Each row of numbers belongs to one of the things below and depends on some of the facts about them. Some rows are named. Which thing is each other row?

There are 2 kinds of fact about the things: Π, Ω.
Π: points at; Ω: sits directly inside
(flinal, Π, bedezen); (flinal, Π, timoske); (flinal, Π, maskek); (flinal, Π, vibu); (plakles, Π, stulir); (nakos, Π, skirepal)
(nakos, Π, staku); (brevatrer, Π, mepek); (brevatrer, Π, sikik); (ketun, Π, kledor); (trusol, Π, grabror); (rudos, Π, regu)
(rudos, Π, ragofe); (vebrar, Π, luklavo); (vebrar, Π, skebruzi); (broflanak, Π, brasu); (bigre, Π, dodran); (bigre, Π, gupler)
(kagrum, Π, bosti); (kagrum, Π, lotosum); (kagrum, Π, vikleskol); (bopos, Π, drabi); (bopos, Π, timoske); (bopos, Π, klibo)
(tasisa, Π, kledre); (dolum, Π, sefles); (dolum, Π, skaso); (dolum, Π, kevik); (pliplos, Π, fafli); (pliplos, Π, seni)
(zikluk, Π, dasu); (zikluk, Π, maplok); (driga, Π, botom); (klete, Π, grisul); (klete, Π, kiflu); (gakogun, Π, vumen)
(treflal, Π, grodri); (treflal, Π, seni); (razosal, Π, luklavo); (razosal, Π, talistu); (skupli, Π, filedek); (skupli, Π, klibo)
(klagi, Π, groplun); (klagi, Π, stinun); (klagi, Π, grifis); (briplos, Π, fezos); (briplos, Π, togafe); (briplos, Π, bedezen)
(nimir, Π, gostu); (nimir, Π, trigreklom); (dadol, Π, gostu); (dadol, Π, stulir); (dadol, Π, nanok); (kazen, Π, skirepal)
(nanes, Π, diflik); (nanes, Π, derar); (viklik, Π, vumen); (zurar, Π, lotosum); (kledras, Π, skaso); (kledras, Π, grofimek)
(pifefi, Π, brabuk); (pifefi, Π, drumevam); (fuflel, Π, stotri); (fuflel, Π, sefles); (fuflel, Π, gupler); (vebetar, Π, brabuk)
(skebodal, Π, plelin); (skebodal, Π, niflik); (skebodal, Π, grofimek); (kupok, Π, plurir); (kupok, Π, plezen); (vaskatra, Π, driter)
(vaskatra, Π, filedek); (nofar, Π, bosti); (nofar, Π, botom); (nofar, Π, pelu); (grekabi, Π, fladan); (grekabi, Π, gofegri)
(grekabi, Π, plelin); (grekabi, Π, brasu); (grekabi, Π, skirepal); (skupin, Π, dasu); (skupin, Π, nanok); (trigel, Π, pluri)
(trigel, Π, dodran); (trigel, Π, varas); (voser, Π, drabi); (voser, Π, plubral); (tronel, Π, driter); (tronel, Π, sekal)
(stebis, Π, gostu); (stebis, Π, niflik); (groma, Π, fladan); (plagefol, Π, sekal); (plagefol, Π, brasu); (plagefol, Π, vadruflan)
(bosti, Ω, dasku); (talistu, Ω, skoso); (kiflu, Ω, flinal); (flinal, Ω, plese); (kulin, Ω, trigel); (nubrel, Ω, plelin)
(mepek, Ω, brotra); (plakles, Ω, brotra); (pluri, Ω, niflik); (nakos, Ω, regu); (pusugrir, Ω, godul); (brevatrer, Ω, plakles)
(ketun, Ω, fafli); (bedezen, Ω, kledor); (trusol, Ω, fevem); (rudos, Ω, timoske); (dodran, Ω, bigre); (vebrar, Ω, regu)
(broflanak, Ω, viklik); (fafli, Ω, fadras); (flastas, Ω, timoske); (driter, Ω, plelin); (fezos, Ω, godul); (sikik, Ω, brotra)
(skebruzi, Ω, luklavo); (kagrum, Ω, trefikles); (bopos, Ω, godul); (tasisa, Ω, plelin); (stezo, Ω, trefikles); (lotosum, Ω, regu)
(dolum, Ω, giper); (grodri, Ω, skoso); (vibu, Ω, trefikles); (zapli, Ω, diflik); (vumen, Ω, niflik); (trigreklom, Ω, niskol)
(pliplos, Ω, varas); (stulir, Ω, grofimek); (regu, Ω, kledor); (grabror, Ω, fafli); (skirepal, Ω, pusugrir); (safem, Ω, zefli)
(kluram, Ω, bigre); (groplun, Ω, drabi); (grifis, Ω, vumen); (zikluk, Ω, groma); (togafe, Ω, kevik); (driga, Ω, fevem)
(klete, Ω, vumen); (plurir, Ω, gofegri); (zefli, Ω, rudo); (gakogun, Ω, brasu); (giper, Ω, vaskatra); (dedruk, Ω, brasu)
(fluku, Ω, nizur); (treflal, Ω, regu); (brodrer, Ω, varas); (brabuk, Ω, stebis); (plezen, Ω, varas); (skupli, Ω, togafe)
(grofimek, Ω, skoso); (rogin, Ω, fafli); (filedek, Ω, brasu); (siski, Ω, dodran); (bige, Ω, sefles); (klagi, Ω, giper)
(briplos, Ω, skoso); (ragofe, Ω, grofimek); (fladan, Ω, gofegri); (staku, Ω, giska); (nimir, Ω, diflik); (dadol, Ω, plese)
(giska, Ω, nizur); (gostu, Ω, trigel); (skuflelik, Ω, dasku); (kazen, Ω, niskol); (nanes, Ω, viklik); (viklik, Ω, nibres)
(plese, Ω, nibres); (dasu, Ω, tubok); (kledre, Ω, tralinen); (dasku, Ω, stotri); (rokom, Ω, regu); (vadruflan, Ω, razosal)
(zurar, Ω, zefli); (klibo, Ω, luklavo); (kledras, Ω, sefles); (luklavo, Ω, vikleskol); (tralinen, Ω, nizur); (grisul, Ω, razosal)
(pifefi, Ω, brasu); (gupler, Ω, skoso); (diflik, Ω, fadras); (fuflel, Ω, stebis); (tofem, Ω, razosal); (nanok, Ω, vikleskol)
(vebetar, Ω, diflik); (zoruk, Ω, stebis); (meso, Ω, gakogun); (drumevam, Ω, godul); (skaso, Ω, plese); (maplok, Ω, voser)
(trefikles, Ω, nizur); (skebodal, Ω, fafli); (flobagre, Ω, sikik); (zoda, Ω, viklik); (kupok, Ω, fevem); (nofar, Ω, plakles)
(botom, Ω, razosal); (plelin, Ω, vaskatra); (maskek, Ω, stotri); (drabi, Ω, kevik); (grekabi, Ω, godul); (skupin, Ω, pluri)
(timoske, Ω, kledor); (sekal, Ω, niskol); (voser, Ω, stotri); (gemel, Ω, niskol); (seni, Ω, fevem); (pelu, Ω, diflik)
(plubral, Ω, plese); (derar, Ω, bigre); (tronel, Ω, trigel); (stinun, Ω, tralinen); (stebis, Ω, godul); (varas, Ω, fevem)
(gidragro, Ω, nibres); (dinumil, Ω, stotri); (groma, Ω, bigre); (plagefol, Ω, gofegri)

Known rows:
bigre: [ 20  -2  -5  37 -12  10   9  -7  -4  17  16   2   0  -4  -5  -5   1  -1
   4   2  -3   1  -4   2  -9  -4  -6   8  -3  -4  13  11  -3   5  -3   0]
gofegri: [ -2   2  -3  -5 -15  -5   0   8   3  22  -8  -2  29  -2  -3  18  -1   8
  -6  -2  -4   6  -4  -2  49  -1  -5  -3  30  -3  -6   0  11  -6  -1   0]
ketun: [ -1  -3  -3  -1  11   4  -4   1  -3  21  -3   6 -11   9   3  -4   5   2
  -1   3  -4  -2  -1  -2 -12  -3   8   3  -3  -2  -7  -5 -12   5  -1  -2]
skupli: [  6  -2  -2  -3  35   4  -1  -8  -2  -9  -1   4 -10  -1  -1  -4  -1  -2
   2   9  -4   4  -2   6  17  -2  -8  -2  -3  14  -4  -4 -16  40  -3  -2]
flastas: [ -2   0  -4  -1  15  -2  -4   5   2 -14  -7   0 -11  -2  -2  -2  -1   0
  -3   3  -4  -1  -3  -1  -9  -2   4   1  -3  -2   3  -7   5   0  -1  -2]
timoske: [ -2  10  10  -4 -14   8  -7  -3   9 -15  13   5 -16  -7  -5   7  -2   0
  -1  11   0  -3  -2  -2  42   0  -8  -3  -3  -2  -8  -8  -6   8  -2  -1]
rudos: [ -2  -2  -4   1  37   3   3  10  -1 -14  -8   2 -11   3  -4  -5   0  -1
  -4   6  -5   6  -2  -1 -14   1   4   8  -2  -2   7  -2 -12   2  -2  -2]
stulir: [ -2   8  -4  -5  -5  -4  -3  -8  12 -11   4  -4 -13  13   3   2  -1  -1
   2  -3  21  -3   5   5 -10  -3   3  -2  -3   4  -7  -7  18  -6  14  -1]
staku: [ -3   2  -4  -4 -12  -3  -7  13  -3  10 -10  -2  31  -1   0  14  -2   5
  -3  -2   2  -2  -1  -2  13  -2   1  -2  13   7  12  -4  -3  -7  -2   0]
nizur: [ -2  -2  -3   1 -13  -4  -5   0  -2   0   0  -1 -10  -4  -4  -5   0   0
  -3  -2   2  -1  -1   3  -1   0  -6   0   0  -2   9  17 -11  -6  -3   0]
zefli: [ -1  -2  -2  -4 -11  -2  -4  -4  -3  -2   1  -1 -10  -5  -3  -5   0  -1
  -1  -2  -3   1   0   1   2   2  -5   1  -2  -3  -1   8  -8  -6  -1   1]
dasu: [ -2   4  -3  -1   1  -3  -4  -5   9 -13   6  -3 -11  10   5  -2  -2  -1
   0  -3  19  -3   8   6 -11  -3   2  -2  -2   0  -6  -6  16  -6  13  -2]
skupin: [ -1   3  -3   0  39  -4  13  -6  -1  -9   2  -4 -14  23  -2  -5   0   0
  15  -2   6   7  -2   7 -14  -3  -2  11  -4   8  -7  -1 -10  -4   8  -2]
luklavo: [ -2  -2   1  -4 -14  -1  -6   9   9  -8   1   0 -11  -5   4   0   2  -1
   0  -2   6  -3  12  -1  -6  14  -2  -3   5  -3  -1  -5  21  -6   0   4]
sikik: [ -2  -2   1  -3 -14  -2  -5  -1   4  -9   2  -1 -10  -5   0  -1   0  -1
  -1  -2   1  -1   3  -1   4   5  -3  -2   3  -3  -2  -1   8  -7   0   3]
siski: [ -1  -2  -2  -3   1  -1   0  -3  -2  -8  -3  -2  -1  -1   1  -2  -1  -1
  -2  -1  -3  -2  -1  -1  -9  -1   2  -2  -4  -1   2  -5 -10   0  -2   0]
maplok: [ -2   1  -4  -3   3  -3  -4  -9   6 -13   2  -3 -13  10   4  -3  -2   0
   0  -2  12  -3   6   5 -11  -3   2  -1  -3   1  -7  -7   6  -3   7  -1]
drabi: [ -1   0   9  -6 -14   0  -6  -6   2 -10  15   3 -15  -6  -4   3  -2  -1
   1   3   5  -2   4   0  38  -2  -8  -3  -3   0  -7  -6  -7  15   1  -1]

Name these rows:
No name comes twice in this set of rows, the named rows included.
[ -1   0  -3  -2  37  -2  10  -8  -1 -10   0  -3 -12  18  -2  -6   0  -1
  10  -2   2   6  -2   5 -14  -4  -2   9  -5   6  -3   0 -12   0   4  -2]  zikluk
[  0  -3  -3  -3 -15  -3  -6  -2  -1  13   5   4 -13  -3   0  -5   3   2
  -4  -1  -3  -2  -1  -1   7  -2   1   1   3  -3  -7   6 -11  -5   0  -1]  fadras
[ -2   7   4  -8   3  26   9  -6  -4  44  17   1 -16  -6  -5  -6   2   5
  -1  13  -4   1  -4  -2  -6   5  -9  -2  -7   8  -8  21 -13   0  -2  -3]  flinal
[ -1   4  -5  -3  20  -1   8  -7  -3  21   3  -2 -14  28  -3  -5   0   4
   3  -3   8   3  -2  -2 -11  -4   8  11  -4   9  -8  -4 -14  -7   9  -2]  nimir
[ -2  11  -4  -4 -10  -5  -3  23  12  22  -9  -2  54  -2   6  24  -3  -2
  -7  -3  -2   0  -2  -3  32  -2   0  -4  26  -1  -1  -9  21  -7   3   0]  skirepal
[  0  -2  -4  -5 -15  -3  10   7  -3  36  -8  -2  13   2  -4   7  -1   8
  -1  -2  -4  11  -4  -2  31   2  -6   0  16   0  -3  21 -14  -6  -2  -1]  groma
[ -3  14  10  -5 -13  14  -6  13   4 -13   6   3 -14  -6  -5  15  -2  -2
  -1  12   3  -4   2  -4  10  -2  -4  -3  -4   1  -7  -7  -3   3  -2  -3]  bedezen
[ -1  -2   1  -3 -16  -2  -5  -3   7 -12   3  -2 -11  -5   2   0  -1   0
  -2  -1   4  -4   5  -1   5   6  -3  -2   5  -2  -4  -6  18  -5   1   4]  vumen
[-3  1 -4 -4  9 -4 14 -7 -2 33 -9 -3 43  8  2 -1  0  5 -5 -1 -5 10 -3  0
  9  1 -8 -4 19  7 -3 -4 -9  4 -2 -2]  broflanak
[ -2   6  -3  -3 -13  -4  -1   9   3  12  -8  -3  46   2   1  20  -1   3
  -4  -2  -3   0  -3  -3  30  -2   3  -4  21   2  -4  -7  22  -5   0   0]  fladan
[ -1   5  -3  -1 -13  -4  -5  -9  14 -14  14  -3 -14   7  -2  -2  -2  -1
  18  -3  23  -1   3  10   0  -3  -5   1   2  -2  -8  -5  19  -7  16  -1]  nanok
[ 16  -3  -3  33 -12  10   7  -8  -2  15  12   4  -7  -3  -5  -5   4   0
   6   3  -5   3  -3   4 -11  -1  -7  10  -6  -4  11  18  -8   5  -3  -1]  trigel
[ 14  -2  -4   0   1  -3   2  -8  -2  -2  -2   1 -11  -4  -2  -7   3   0
  15   1  -5   9  -2  16  37   6  -9   0   4   5  -7   9 -14  38  -3  -2]  vaskatra
[ -3   3   9  -6 -15   8  -6   7  -1   4  10   1 -13  -6  -4   9  -1  -1
   0   4   3  -4   1  -3  16   2  -7  -3  -4  -2  -7  -3 -11  -6  -1   0]  togafe
[  6   8  -4   7 -13  -3  19  -5  -4  30  -3  -2  17   9  -5   7  -2   2
  -3  -1  -4   0  -5  -3 -11  -3   3   7  -3   1   5  -5  -8  -6  -2  -2]  kledras

The same things again, as new rows of numbers:
Some things and their rows:
niskol: [  8   5   6 -12  -8   0   0  -4   1 -11  -6  -8   1   1]
fafli: [  6   8  10   0   1   9  -3   4  20 -18  -1   5 -13  -5]
dasku: [  3   3   0 -15  -8   2 -13  -1  -2  -9   0  -5  -6  -5]
bosti: [ -8   8  -2  -2 -15  -5  10  -4   3  -7  -4 -11  -8   2]
tasisa: [-5 -8  4 23 -2 -4  5 -5 -9 18 -9  5 14 -5]
seni: [-9  8 -5 -4 -5 -2  3  1  7 -5  6  4 -3  9]
sefles: [  0   8   4  -8  -9   4   0   1   0 -15   5   5  -6  -1]
trefikles: [ -3  -9  10 -25  -2   1  14   5   0 -10 -11  -8  -2  -3]
skaso: [  1  12   3  -5  13 -14  -5   3 -11   5  12 -16 -25  11]
brabuk: [-14  13  -6   1 -20  -8   2 -10   4   1  -5  -9   1  10]
gupler: [-9  8 -5 -4 -6 -1  5  1  6 -7  7  4 -7  6]
tofem: [-5  8 -5 -8 -1  0  2  1  9 -7  6  3 -2  9]
trusol: [-5 -9  4 23  0 -4  7 -4 -8 18 -7  4 13 -4]
vaskatra: [ 16 -19  16  13  -7   5 -13  13  -3  21  -7  31  15  10]
kagrum: [-24 -26   9  15  -3  -5  32   9 -16  14 -12   3  -5 -17]
grodri: [ -3   4  -2  -7  -6  -4   5  -6   8  -3  -4 -11   0   6]
ketun: [ -2  -7  10  37  15   6   2   6  17   9  -3  16  -4 -13]
flinal: [ 15  -7  22  17  14 -12 -10   9 -31  22   5   6 -13   1]

Rows to name:
No name comes twice in this set of rows, the named rows included.
[-14   0   0  30 -12  -8   3  -8 -11  21  -8   5  14  -3]  fuflel
[  5  -3  16  24  15 -14  10   0 -21  22   1  -2  -2   6]  nanes
[  6 -14   7  17  14  18  -2   1  -7  27 -17   3  23  12]  plagefol
[-12   4 -10  -1 -12  -2   0   0   0  -3   4 -10 -18  -4]  botom
[ -2 -16  -1  20  -9  -5 -15   5  -5  31  -5  14   9   4]  bopos
[-16  -7   0 -22   9   6  19   3   2  -6 -10 -14  -1   3]  staku
[ -4  -6  10  42   9   5   6   6  15   8  -3  15 -10 -16]  vebetar

